Below are the code and all the weights of a small trained network. Each question names an input and a target symbol and asks about switching units off, where a switched-off unit gives its printed mean instead of its output.

import numpy as np


def w(rows, s, z=0):
    codes = np.array(rows[::2]) - 128.0
    scale = np.full(codes.shape[1], s)
    scale[-1] = z or s
    return codes * scale


def norm(h):
    return h / np.sqrt((h * h).mean(-1, keepdims=True) + 1e-5)


def f(y):
    return y / 2 * (1 + np.tanh(0.7978845608 * (y + 0.044715 * y**3)))


def softmax(a):
    e = np.exp(a - a.max(-1, keepdims=True))
    return e / e.sum(-1, keepdims=True)


def log_softmax(a):
    a = a - a.max(-1, keepdims=True)
    return a - np.log(np.exp(a).sum(-1, keepdims=True))


def net(x, mask):
    ids = ['βγηθλξσψ'.index(c) for c in x.split()]
    T = len(ids)
    res = E[ids] + P[:T]
    r = norm(res)
    for j in range(2):
        rows = slice(4 * j, 4 * j + 4)
        q, k, v = (r @ M[0][rows].T for M in (Q, K, V))
        z = softmax(np.where(np.tri(T) > 0, q @ k.T / 4**0.5, -1e9)) @ v
        o = O[0][rows]
        res = res + np.where(mask[j], z, o[:, -1]) @ o[:, :-1]
    y = f(norm(res) @ A[0][:, :-1].T + A[0][:, -1])
    res = res + np.where(mask[2:6], y, B[0][:, -1]) @ B[0][:, :-1]
    return log_softmax(norm(res)[-1] @ U[:, :-1].T + U[:, -1])


Q, K, V, O, A, B = {}, {}, {}, {}, {}, {}
E = w([
[123,109,97,56,192,75],'β',
[96,53,64,161,152,103],'γ',
[98,66,115,100,107,5],'η',
[177,148,70,157,120,125],'θ',
[22,79,112,154,106,82],'λ',
[20,140,100,133,195,134],'ξ',
[84,140,180,199,144,48],'σ',
[110,173,123,73,96,37],'ψ',
],0.011)
P = w([
[195,136,196,116,102,232],'0',
[165,103,205,125,213,71],'1',
[158,198,48,144,134,139],'2',
[152,101,203,127,202,72],'3',
[154,189,49,136,135,131],'4',
[155,101,199,126,202,72],'5',
[203,204,14,108,126,87],'6',
[150,98,199,127,195,74],'7',
[131,181,50,144,132,121],'8',
[151,96,199,130,194,76],'9',
[168,191,1,131,110,106],'10',
[152,101,198,129,192,78],'11',
[125,182,36,137,127,117],'12',
[150,97,200,129,183,84],'13',
],0.0082)
Q[0] = w([
[49,149,109,122,92,113],'h1',
[156,125,158,121,138,192],'h1',
[177,159,73,176,74,103],'h1',
[140,139,10,143,104,101],'h1',
[134,157,41,189,95,133],'h2',
[169,103,47,144,150,69],'h2',
[122,47,189,149,120,129],'h2',
[10,163,46,179,113,83],'h2',
],0.012)
K[0] = w([
[66,107,151,67,69,161],'h1',
[120,183,22,161,164,155],'h1',
[202,110,142,123,68,137],'h1',
[126,97,169,101,88,168],'h1',
[186,99,131,165,70,250],'h2',
[199,46,168,117,119,160],'h2',
[69,72,117,177,140,34],'h2',
[92,71,192,142,86,200],'h2',
],0.012)
V[0] = w([
[111,198,118,93,90,91],'h1',
[130,111,211,92,199,90],'h1',
[73,130,108,48,174,160],'h1',
[104,97,203,69,31,201],'h1',
[54,127,104,214,69,82],'h2',
[56,220,183,169,164,129],'h2',
[94,185,82,47,171,60],'h2',
[1,60,60,78,154,155],'h2',
],0.0075)
O[0] = w([
[138,213,167,95,61,135,110],'h1',
[124,139,193,108,180,152,254],'h1',
[172,170,84,88,160,135,99],'h1',
[41,140,152,60,170,20,97],'h1',
[80,184,86,208,132,35,116],'h2',
[111,254,126,157,146,145,113],'h2',
[81,144,147,36,103,132,120],'h2',
[108,147,32,85,230,129,89],'h2',
],0.0086,0.0056)
A[0] = w([
[141,62,118,100,114,42,65],'n1',
[54,151,148,65,161,73,200],'n2',
[86,196,15,86,116,203,4],'n3',
[87,67,122,131,2,148,251],'n4',
],0.0095,0.0018)
B[0] = w([
[46,114,157,197,120,252,201],'n1',
[140,134,89,120,35,130,255],'n2',
[82,151,122,157,78,234,137],'n3',
[199,161,99,107,130,143,178],'n4',
],0.012,0.0058)
U = w([
[165,87,143,14,187,138,248],'β',
[142,13,102,162,221,117,74],'γ',
[40,47,160,133,69,157,16],'η',
[250,77,146,170,91,162,36],'θ',
[79,118,57,115,146,19,114],'λ',
[126,211,116,122,171,211,107],'ξ',
[157,177,203,185,156,76,252],'σ',
[152,171,151,46,48,83,104],'ψ',
],0.012,0.0032)

Each question gives the input, a string of symbols that net reads in full, and the target symbol t.
The units are the heads (4 rows each of Q, K, V and O) and the neurons (one row each of A and B). Each row of codes is followed by its name. A weight is (code - 128) times the scale printed after its matrix; where a second scale follows, it is the last column's (O, A, B and U).
mask holds one flag per unit, heads first, then neurons. A switched-off unit (its flag False) gives its mean, the last column of its rows in O or B, instead of its output. The means were averaged over made-up inputs and are rounded, as every weight is.
A unit's drop is (log p(t) with every unit on - log p(t) with that unit switched off) / (log p(t) with every unit on - log p(t) with every unit switched off).
The circuit of an input: a set's keep is (log p(t) with only the set's units on - log p(t) with every unit switched off) / (log p(t) with every unit on - log p(t) with every unit switched off). Starting from all 6 units, units are removed one at a time, each time the one whose removal leaves the highest keep (on an exact tie, the one counted first), for as long as the keep stays at least 0.8.
units of the circuit, in order: the units of the circuit, biggest drop first
unit that matters most: the unit with the biggest drop
k most important neurons: the k neurons with the biggest drops, biggest first
heads that matter: for each layer, one digit per head in row order, 1 if its drop is at least 0.15 and else 0, layers parted by /
drop of u: that unit's drop, to one decimal
input ξ γ θ β η θ γ, target ξ: heads that matter	01
input λ η ξ, target λ: units of the circuit, in order	[h1]
input ψ ψ λ ξ β γ θ, target ψ: heads that matter	10
input θ γ ξ ξ η θ γ γ λ, target θ: heads that matter	01
input γ ψ θ ξ η ψ η ξ ψ λ λ β ψ ξ, target ξ: units of the circuit, in order	[h2; h1]
input ψ σ β σ η σ λ, target ψ: units of the circuit, in order	[h1; h2]
input η η ψ β ξ η ξ, target η: units of the circuit, in order	[h2; n1]
input β λ η η γ, target β: heads that matter	01
input σ σ θ, target σ: heads that matter	01
input β σ σ λ θ ξ η σ θ θ σ θ η, target β: heads that matter	01
input ψ η β ψ ψ θ ξ, target ψ: heads that matter	10
input θ γ ψ, target θ: heads that matter	01
input λ ξ σ γ θ η ψ ξ σ β σ, target λ: heads that matter	11
input θ ψ σ γ σ η σ, target θ: heads that matter	01
input ψ λ σ, target ψ: unit that matters most	h1
input γ λ β ψ η ξ ξ σ β, target γ: heads that matter	01
input ψ ψ θ η θ λ η ψ β λ β, target ψ: units of the circuit, in order	[h1; h2]
input η β ξ, target η: 2 most important neurons	[n1; n2]
input γ ξ σ η σ η λ σ η σ σ, target γ: drop of h2	0.2
input β ξ γ γ η η λ ψ η θ λ β ψ, target β: drop of n4	0.0
input σ λ γ θ θ λ η, target σ: drop of h2	1.1
input β γ θ η θ β λ η η η λ γ σ, target β: units of the circuit, in order	[h2]
